Look-ups in named tables: a row name and a column name give one cell, copied from the table.

pozi
|  | ganevev | delezag |
|---|---|---|
| vebosu | 219 | 55 |
| razul | 153 | 151 |
| fim | 120 | 127 |
| rer | 151 | 179 |
| tirago | 141 | 130 |
| zol | 187 | 157 |
| sazuf | 164 | 222 |
| dunip | 187 | 228 |
| veruz | 171 | 158 |
| kiv | 203 | 140 |
| zab | 237 | 161 |
| bop | 146 | 83 |
| dipopi | 167 | 127 |
| suv | 198 | 206 |

delezag of veruz = 158
delezag of dipopi = 127
ganevev of vebosu = 219
delezag of zol = 157
ganevev of fim = 120
ganevev of razul = 153
ganevev of dipopi = 167
Row with the largest ganevev: zab

Table dizapi
	zeni	niba	loza	borek
difovuz	621	484	545	623
ded	744	566	507	408
fabep	504	498	539	598
neru	483	540	519	522
zalato	464	211	712	750
sev	323	737	688	286
votisi	503	495	452	512
zikepe	539	489	520	528
niviza	278	520	490	181
pozagod	310	680	636	329
guto	637	734	593	839
gosepe	561	297	756	771

What is the borek of gosepe in dizapi?
771
What is the loza of guto in dizapi?
593
What is the loza of fabep in dizapi?
539
What is the niba of difovuz in dizapi?
484
What is the niba of gosepe in dizapi?
297
What is the zeni of pozagod in dizapi?
310
What is the loza of neru in dizapi?
519
What is the niba of votisi in dizapi?
495
What is the niba of ded in dizapi?
566
What is the borek of niviza in dizapi?
181
What is the niba of zikepe in dizapi?
489
What is the zeni of niviza in dizapi?
278
What is the niba of niviza in dizapi?
520
What is the zeni of zalato in dizapi?
464
What is the zeni of votisi in dizapi?
503
What is the niba of fabep in dizapi?
498
What is the zeni of fabep in dizapi?
504
What is the niba of zalato in dizapi?
211
What is the niba of sev in dizapi?
737
Which row has the largest zeni? ded

noba =
,samuf,sokodu,tiv
dorato,864,592,516
totara,870,592,516
sulivo,603,186,147

totara, samuf: 870
dorato, samuf: 864
totara, tiv: 516
totara, sokodu: 592
sulivo, samuf: 603
dorato, tiv: 516
sulivo, tiv: 147
dorato, sokodu: 592
sulivo, sokodu: 186

tanok =
	putu	dufo	bezeri	daf	zarovi
dem	0.00	0.56	0.55	0.37	-0.33
toropa	0.27	-0.28	-0.73	-0.68	0.25
geka	0.24	-0.06	-0.04	0.32	0.26

daf of geka = 0.32
daf of dem = 0.37
zarovi of dem = -0.33
putu of geka = 0.24
dufo of geka = -0.06
zarovi of toropa = 0.25
bezeri of dem = 0.55
daf of toropa = -0.68
putu of toropa = 0.27
dufo of dem = 0.56
dufo of toropa = -0.28
bezeri of toropa = -0.73
bezeri of geka = -0.04
putu of dem = 0.00
zarovi of geka = 0.26

dipub:
	buf	mumun
zem	-3088	1394
vopomi	2336	2920
bak	6832	1991
papekis	4158	1044
vinum	-2910	4949
patok	-7132	-1253
pevo	2358	-9930
kebi	251	-5250
mova	-8494	319

What is the mumun of zem in dipub?
1394
What is the mumun of vinum in dipub?
4949
What is the buf of vopomi in dipub?
2336
What is the buf of vinum in dipub?
-2910
What is the buf of papekis in dipub?
4158
What is the buf of bak in dipub?
6832
What is the mumun of papekis in dipub?
1044
What is the mumun of bak in dipub?
1991
What is the buf of mova in dipub?
-8494
What is the mumun of kebi in dipub?
-5250
What is the mumun of patok in dipub?
-1253
What is the mumun of vopomi in dipub?
2920
What is the buf of kebi in dipub?
251
What is the buf of zem in dipub?
-3088
What is the buf of pevo in dipub?
2358
What is the buf of patok in dipub?
-7132
What is the mumun of pevo in dipub?
-9930
What is the mumun of mova in dipub?
319

